Where the symbols take the objects:
J491: $>J973, &>J829
J892: $>J441, &>J761
J829: $>J472, &>J21
J189: $>J156, &>J931
J900: $>J611, &>J731
J87: $>J644, &>J511
J879: $>J647, &>J718
J973: $>J398, &>J532
J799: $>J583, &>J244
J226: $>J970, &>J126
J966: $>J858, &>J989
J583: $>J278, &>J456
J967: $>J450, &>J398
J398: $>J244, &>J460
J393: $>J466, &>J971
J990: $>J829, &>J774
J647: $>J488, &>J681
J632: $>J931, &>J492
J511: $>J623, &>J961
J441: $>J346, &>J278
J695: $>J990, &>J491
J324: $>J430, &>J240
J979: $>J226, &>J256
J256: $>J126, &>J989
J430: $>J900, &>J542
J208: $>J903, &>J988
J450: $>J967, &>J973
J321: $>J189, &>J632
J937: $>J28, &>J747
J748: $>J345, &>J879
J927: $>J232, &>J647
J955: $>J966, &>J324
J931: $>J868, &>J900
J832: $>J491, &>J356
J232: $>J208, &>J488
J108: $>J695, &>J695
J532: $>J460, &>J472
J868: $>J681, &>J647
J356: $>J345, &>J731
J858: $>J747, &>J87
J765: $>J967, &>J829
J681: $>J321, &>J346
J126: $>J14, &>J14
J876: $>J346, &>J770
J460: $>J115, &>J393
J608: $>J761, &>J491
J970: $>J937, &>J14
J170: $>J492, &>J18
J731: $>J53, &>J731
J328: $>J547, &>J966
J115: $>J126, &>J530
J611: $>J107, &>J53
J53: $>J748, &>J232
J903: $>J731, &>J632
J378: $>J256, &>J206
J69: $>J892, &>J799
J492: $>J832, &>J530
J747: $>J206, &>J21
J156: $>J900, &>J903
J530: $>J761, &>J892
J597: $>J248, &>J21
J556: $>J900, &>J770
J961: $>J927, &>J900
J782: $>J108, &>J937
J770: $>J170, &>J552
J456: $>J718, &>J900
J248: $>J256, &>J248
J552: $>J472, &>J92
J14: $>J226, &>J597
J345: $>J92, &>J456
J600: $>J774, &>J226
J488: $>J988, &>J356
J346: $>J632, &>J170
J21: $>J378, &>J547
J644: $>J955, &>J623
J774: $>J532, &>J970
J92: $>J69, &>J967
J240: $>J345, &>J156
J761: $>J770, &>J441
J107: $>J240, &>J748
J244: $>J608, &>J552
J278: $>J92, &>J450
J988: $>J53, &>J345
J472: $>J393, &>J248
J18: $>J530, &>J990
J971: $>J491, &>J248
J28: $>J858, &>J979
J989: $>J273, &>J328
J206: $>J328, &>J955
J542: $>J511, &>J21
J718: $>J240, &>J488
J623: $>J324, &>J107
J466: $>J765, &>J14
J547: $>J21, &>J858
J273: $>J597, &>J990

The rows follow the links: the fewer symbols apart two objects are, the more alike their rows tend to be.

Each row is also shifted at random along 10 hidden directions that mean nothing.

Some objects, each with a row of numbers:
J278: [  9  34 -10   1  -4  25   7   1  19  17 -23 -10   9  -2  28   0 -24   9  21 -51 -12  11 -24 -26 -32  43 -18  -3   5  20  -3  36  16  22   1  37  16  18  16 -27 -18   8  63  32  13 -35   0 -36  76   9 -14 -64  12  25 -35 -49  -9 -27  -3   3 -18  11  15 -31  45  10]
J979: [-54  -9  30 -15 -33  21   2 -13  -3 -24  23 -19   8  11   4   5  -1  19  -7   3  -7  19  22   9  21  28  39  -4  69 -31 -11  26  34   3 -31 -19 -19  10  76  -1   4  28 -34   8   1  14   4   4   7  12  -2  21  -4 -34  29  10   0 -22  -9  11   4 -27 -22  13  21 -12]
J240: [-42   5  24  16 -14   9  26 -12  25 -20   6 -16 -15 -15  32  22 -71   9 -24 -50  23 -26 -10  -6  42 -10  25  13  29  23  25 -82  18 -38   0   8  -6 -14 -20 -21 -13  38  41  10 -15 -21   3  35 -12 -33  21   6   1   6  23  52   0   1  23 -41 -47  32  66  -5  34  29]
J398: [-68   3 -35   6  -6  11   4 -14  10  10 -14 -23   9  25  -2   6  -2  27  28 -21 -11  15 -12  -1 -12  19  16  13  67  29  22   1   6 -25   1 -27 -30  29  40 -23 -15  63  -6  31  20  11  -9 -11  62 -14   3 -27  -2 -19  29 -64  15 -16 -29  29  28  -4  14 -26  43  -8]
J644: [ 33 -13  20  -4  -8 -18 -34 -32 -15 -10  39  25  -1  14 -15   5  14 -32  21   6  20 -14   2   6  38 -16 -22   1  -5 -26 -10  -7  -6  16 -15   0  20  -1  -8  -1  -2   6   6 -10  -7  13 -12   4 -38 -13   4   4 -27  11   8  38  -1   0   4   8 -13 -15  -5 -12 -15   5]
J876: [ 73 -24 -28  -9  34 -24  -9  32 -15  11  -3  46 -21   8 -24   5  49 -19 -12  59  -9  -1  16  23 -14 -17 -33  11 -73 -13 -30   7 -50 -11  20 -11 -21   3 -32  -1  -4 -28 -29 -20 -19  14   9  12 -43   8  -9  22  10   2 -44  -2   8  18  -8   1   4   5 -19  23 -56 -34]
J69: [ 23 -16 -18  12  -4 -10   2   1  -7 -12 -13 -10  -6  13   2   4  15  -1  28 -18 -25  -5  16   2 -14  10   2  36 -35  31 -16  -7  -4 -19 -17  28  -1 -17 -18   3  11  10  16 -12  46 -58  28  32  43  12  -6 -28   8  13 -26 -47   2   2  27 -20 -24  -9  -2 -26 -10 -29]
J556: [ 25   0  29  -3 -25   7 -18   4 -30 -35 -21  -9  18 -13  41   8  -4 -12  -4 -15 -30 -43  -9 -14 -16  16   1 -15  45   8  -9   9  25  21   6  62  56 -11  19 -33 -12 -21  31 -20  -1 -40  58   0  40  -9  -3 -22 -39  24  17   9 -22 -36  26  10 -19   0   3  -9  29 -37]
J460: [ 80 -11 -20 -27  11 -31 -51 -23 -29   1 -35 -52   7   2 -29 -25  71   1  21  16   0 -40 -23   1 -23   8  22  17 -23  22   7  25   3 -27  -3   0  -3 -37  16  46   7   7 -21 -38  19 -27  20  35 -51  -8   7  12 -28  17  51 -18   0  16  11 -48  37 -39 -21 -21  -4 -13]
J321: [ 72 -10 -21 -35  37  -3  17  11 -14  18 -25   8 -18 -17 -18   0   6 -32 -32  30  -7 -20  21 -15 -28 -13 -18 -18 -24  18   4 -13 -28  13  15   2 -29   6 -15 -11   8 -49   9 -31 -15  -2  14   1 -23   5  10  17  25 -16 -27  41  -7   4  14 -27  16  44  20  38 -13  27]
J430: [-74  -8   6 -12   8  -9  12 -22  -9  19  -9  26 -32 -14  -8   1  36 -44   1  13  -3 -12   5 -11   5  -5 -54  -9   6  28   2 -16 -27   4  35 -19   0  51  22 -26  -1 -13  55 -13   0  -9  -7  -5  11   8   2   8  11 -22 -32   4  -8  32   9 -12   0  11  -9 -10   2   0]
J632: [ 84  35  -4  -8  21  25   1  33  33  15   0  -1  -2 -25  32   4 -43   0 -48  -2  16  -2 -31 -19 -21  -1   2 -28  12 -16   0  -1   7  33  16  24   1  -3 -11 -40 -19 -11  23  21 -49  19 -13 -40 -25 -19  -4  -3  15  24  -9  43  -9 -35 -21  -1   2  55  39  43  26  44]
J623: [-82 -17   9  26 -19  -1 -38 -26   0   8  36  45 -27   2 -21  -4  33 -38  60  18 -13  -7 -14   7  19 -21 -32   0  -6   2 -30 -21 -20  16  -6  20  23  21   2   1  15  28  31  22   6   7 -30  -3  16  -8  -2 -28  -4  19  -5 -11  19   9 -18  30   2 -19 -38 -29 -21 -15]
J970: [-79   8  15  17 -17  -2  -2 -12   2 -19  -3 -15 -40  14 -21  -1   1  51   7 -28 -14   3  -5  -5 -10  -7  45  27 -20  23   1 -18  30 -42   7   3 -30 -29   1 -18  18  17   1  34  -1 -29  -6  44  13 -17 -38 -29  38 -21  10 -24  18  -9  26 -31  17 -18   6  -7  30 -16]
J472: [-53  56  -4 -27  40  18   5  11   8  33  -6 -11  11  -9  24 -34 -18 -11 -39  -6  40  16 -22 -15   3  20 -23 -15  18 -11  12  25  -2  30  18 -42 -31  36  -2 -34 -11  -8  14  -5 -27  40 -10 -56 -47  -1   4  38 -10  -2   6  18 -20   9 -28  13   7  28  31  13  32  57]
J858: [-16  -3  21  15 -18 -19  26 -29 -10 -58  20  -1   3  29  31   8 -50  46  -6 -67  20  16  17  15  52  -8   9  -4  28 -24  -1 -21  31 -11 -12  -9  17  -6 -21 -14  -5  10  26  14  -7  -8  10   0  22  -8 -23 -34   7 -44  -3  10   3 -20  43  -8 -24 -26  51   7  41  15]
J961: [ 12   6  17  -2  11   7 -15 -12   5  26  10  38 -26 -37 -11 -18  -3 -59  27  19   0 -23 -23 -23   0 -17 -53 -31 -55   9 -36 -16 -28  52   2  40  32  17 -26  14  21 -37  65  -7 -10  -3 -16 -24 -10   9  15  -6   4  39 -31  47  -5  23  -1  -4 -18  14 -13 -14 -30  34]
J378: [ -6  39 -11  26   8  -9  52   8  20  32  11  -1   1   1   8  -4 -19  26 -36 -32  35  55   1 -21   0 -17  -8  -2  -2  -4  25   7   0   7  42 -35 -17  30 -20 -47 -16  -3   0   9 -13  22 -32 -47   6  13 -28  -4  38 -32 -33 -51  -9   0  -1   0  25  48   7  35  45  18]
J492: [ 15   4  -3   7   3 -12   1  30  -8 -25 -17 -37   2  -7  29   7  26 -14 -45  14 -26 -30   8   3 -27  -4  34  21  34  26  18 -41   9 -18  10  20  -9 -21   0 -36  10  -3 -17 -28  14 -33  42  28  -4 -18   4  29  -6  -1  21  -1 -10  -9  17 -20  13  32  -2  31   7 -27]
J747: [-49 -17  -6  10 -11 -32 -42 -28  -8 -35  35 -12   3  32 -21  -1  36 -13  31  -2  -3   5  18   2   8 -16  28  25 -27 -23 -20  -6   3  25 -43  34  14 -47 -12  -3  29   7  -7  -5  28 -22 -10  17 -17 -11 -28 -24  17  16   5   8  16 -16  16 -33  25 -22 -20  16 -13   4]
J731: [-17  14  -2  32 -17  23   6  21  19  43 -11  38   6 -33 -15  11 -16   5  14  12  -2   3 -26 -23 -40 -10 -15 -18 -39   6  11  17 -11  11  31  32  39  -1 -21   3 -27 -25  -5  21 -23  12 -26 -28  31   4  -1 -26   2  36 -21 -36  -6  -5 -13  37  -1  33 -27 -16  -8 -24]
J530: [ 13 -20   8  -9  -9  -5  -4  20 -29 -23  -2  -7  16  12  16   9  37 -17 -19  34 -22  -8  30  25   5  16   8  21  36  -8  -8   9   1 -10  -7  -7 -12   1  30 -19  -1   1 -49 -39  13  -7  50  24  -9   9  10  45 -34 -14  10  -3 -12  -3  -1  16  -8 -11 -24  10 -19 -51]
J765: [ 14  -7 -32 -12   7   2 -36 -13 -11  23   7  11  16  19 -41 -18  22   5  52  26   0  11  -8   7  -7  -2  -5  -3  -9 -11 -15  42 -13  15 -22 -15  -8   9   0  32   3  20 -35   6   0  45 -29 -22 -10  -1   7 -12 -21  11  24 -25  16   1 -38  43  28 -30 -18 -24 -15   0]
J248: [-22  23   3   2   8  -6  13   3 -28  17 -15 -17  21 -14  -2 -31  15 -14  -3   5 -11   3  10 -18 -16 -13  -2 -19  10  21  13   8   5  26  12  -1   7  16  -9  -5  21 -30 -12 -42  21   3  24 -21  11  20   5  20 -15 -13  20 -33 -22  15   8  21  29  17 -22   7  15  -5]
J832: [  2   6 -12   8  15 -12 -20  31  15   0 -17 -19   6 -14  20  -5  31 -11 -20  23  -8 -13 -29  18 -16  -9  -3  11 -24  10   8 -15 -10 -15  12   9  11 -25 -15  18   2  -7  -2  -7   9 -10   4   8 -30  -9   6  25  -5  31  11  -9  -2  23  -7 -13   5   1 -19   5 -37  -1]
J256: [ -8   4 -10   7  12 -19  36   6  21   4  23 -26 -11  10  -9   3   7  27 -58  17  44  35  13  20  41  -9  41  28  12 -19  22 -23  -3 -52   6 -77 -73   3   9  -1 -11  43 -63  -5 -15  31 -22  23 -78  -2  -3  64  30 -43  19  -2   8  25 -14 -35  31  16   3  48   6   7]

From each start, follow one symbol. Which object do you reach?
Answers are names.
new walk
[-12  -4 -18  -2  -7  26 -38  13  14  48  29  33   3 -15 -45  27  14 -43  15  63  -1 -13   3 -28 -39  -9  15  -9  17  -8   6   9 -16  46   1  35  -4  -2  12 -34 -12   8 -40  11 -31  38 -37 -28 -14 -21  16  -1  -7  51  15  25   0 -33 -51  39  42  61 -30  21 -17  -6]
&
J903
new walk
[-32  13   2  -9  -3   6  -1 -12  36  39  42 -11  12  -4  16  11  35 -63 -31  23  32  31  -1  -5  35  20 -21   1  80 -30  14   2 -15  44   0 -39 -17  60  75 -36 -22  50  12   9   4  35 -47 -58 -31   6  15  51   7   4   3  11  -8   6 -56  -3  29  32 -34  33   9  38]
&
J324
new walk
[ 19 -15 -11 -41   3   0  -6  -9 -38  -6 -13   1  47  25  13   4  -3   0  19  -9   1  -6  25   7  10  47 -27  -1  35 -18  -2  60   4  13 -18 -14   1  20  29  -1 -24 -13 -14 -26  11  -1  37 -14  24  16  13  -2 -58  -6  -2   7 -10 -20   0  33 -34 -31  17 -29   6 -13]
&
J552
new walk
[ 42 -27  12 -10 -16  11  -8 -10   2   8 -13  43  -4 -19  -2  10  -4   5   6  10   0 -23 -26   7   3   3 -38 -38  -3 -12 -10  26 -16 -10  27   9  46  11  28  34 -36 -15  25   8 -35   7  -2 -13  11   6  10 -21 -22   3 -13  12   4  -1  -6  13 -20 -21  -4 -20 -11 -20]
$
J611
new walk
[ -4   3  -7  29  18 -15  13  33  -6 -30  13  26 -21  23  12  11 -17  28 -26   5   1  -2  11  22   6 -37  16  28 -21   2  -6 -47  -5 -46  18  -7 -28 -18 -63 -43  -3   7 -32  15 -28  14  19  33 -21 -32 -21   5   7 -13 -11   0  14 -11   8  17 -14  18  35  26  -7 -30]
$
J492
new walk
[ 13  16  16   2   6   2  -1 -15 -35 -12 -10  -7  -3  -6  -5 -43 -24  19  28 -17  -6 -11  -8  -7   6 -12   1 -20 -19  15 -17   3  14   4 -13   2   4  -5 -34  32  33 -20  12 -20   3   0  23   5   8  12   2  -6 -15 -15  24  -5  -8  18  24  13  -2 -27  15 -24  21  11]
$
J765
new walk
[ 24 -31 -25 -32  30 -21  10  19 -10  -9 -22  12 -22   7  -3  20  37   6 -46  32  -9 -16  17  22 -15   0 -11   5 -11  -3  -5   5 -32 -37  27 -28 -26   7  12 -10 -21 -14 -12 -18 -23  -3  25  25 -29   0  -9  20  17 -31 -35  11   2   0   6 -34  10   1  15  36 -19 -24]
$
J632
new walk
[ 31  25 -16 -20  33  -1  -1  20 -25  21  -1 -22  32   1   6 -19  -4 -60  -1   7   7 -18  32 -23  -7  17  -4  22  -9  12  -2  -7  -9  39 -24  10 -34   6 -34 -45  20 -19 -11 -55  29 -12  36 -10 -23   5  25  45 -30  39  -5  29 -26  -2  -4   3 -18  52  20   5   0  27]
&
J92
new walk
[-43   1 -13  37   9  -3  38  37  -5 -24   3  13 -25   9  25   3 -16  -2 -20  -3 -22   3  22  19   9 -29  10  33   7  31  -2 -72  -8 -37  13  -7 -43  12 -47 -54  16  19  -8  -4  12 -10  31  31  26 -14  -7   9  12 -25 -14 -31   6   4   8  16 -16  39  27  16   3 -29]
&
J552
new walk
[-29  -8  -8   1  -6   6  18   8  -3  42 -11  31  12 -13 -31  24  -9  -3  12   7  10   6  16 -17 -15   7 -21   4 -26  10  22  19 -15  -5  22   2   3   4 -11  -1 -31 -22 -27  -4  -8   4  -6  -1  17  11  13  -3 -12  16 -28 -16  -8  -4   3  16 -21  32  -6 -21  -9 -26]
$
J92
new walk
[-21   3  14   4 -26   9   5  -2  19  24 -18 -15  -2 -27   5  27  10  -8 -18  -6  10 -22 -17 -23 -11  17   7   2  35  21  44  -5   9 -18  32   9  18  -7  44 -14 -37  12   5   5 -12 -16 -12  10   1 -12  20   8 -10  18  18  -4 -13  -1  -6 -23   1  25 -10 -11  16 -13]
&
J53
new walk
[-27  -2   6  12 -16  29 -13   9  41 -14   2 -30   5 -36  47   8 -26 -26 -15  10 -28 -22 -43  -4   1   4  32 -25  39   0 -22 -35  10  17 -28  56  37 -13  28  31   6  31  38   8   1 -10   0  -8  10 -11  30   1   4  42  33  38   2  -6 -23 -14  -6  12  -3  15  -6  24]
&
J632
new walk
[-54 -10 -22 -10   4   5  10   0 -14   4   0 -14  15  23  -3  20 -16 -15  15  -9  -3  -1  40 -10   4  25  15  30  33  16  10  -9   5  -2 -27  -2 -39   7   4 -30  -8  25 -21 -15  28 -13  17  15  26  -1  18   3 -13   7   0   4  -5 -19  -1   9 -16  24  21  -7  14  -6]
&
J967
new walk
[-15 -47 -17  -8  19 -12  22  15 -17 -32  17  35 -12  29   7  14   2  -8  -9  25 -12   1  45  45  38   1 -14  26  -3 -18 -34 -19 -32 -38 -22 -37 -44  16 -11   8  -2  14 -32 -17  10   2  36  37 -13  12  12  31 -10 -31 -32  18  16  10   1  13 -42 -20  21  10 -43 -34]
$
J346
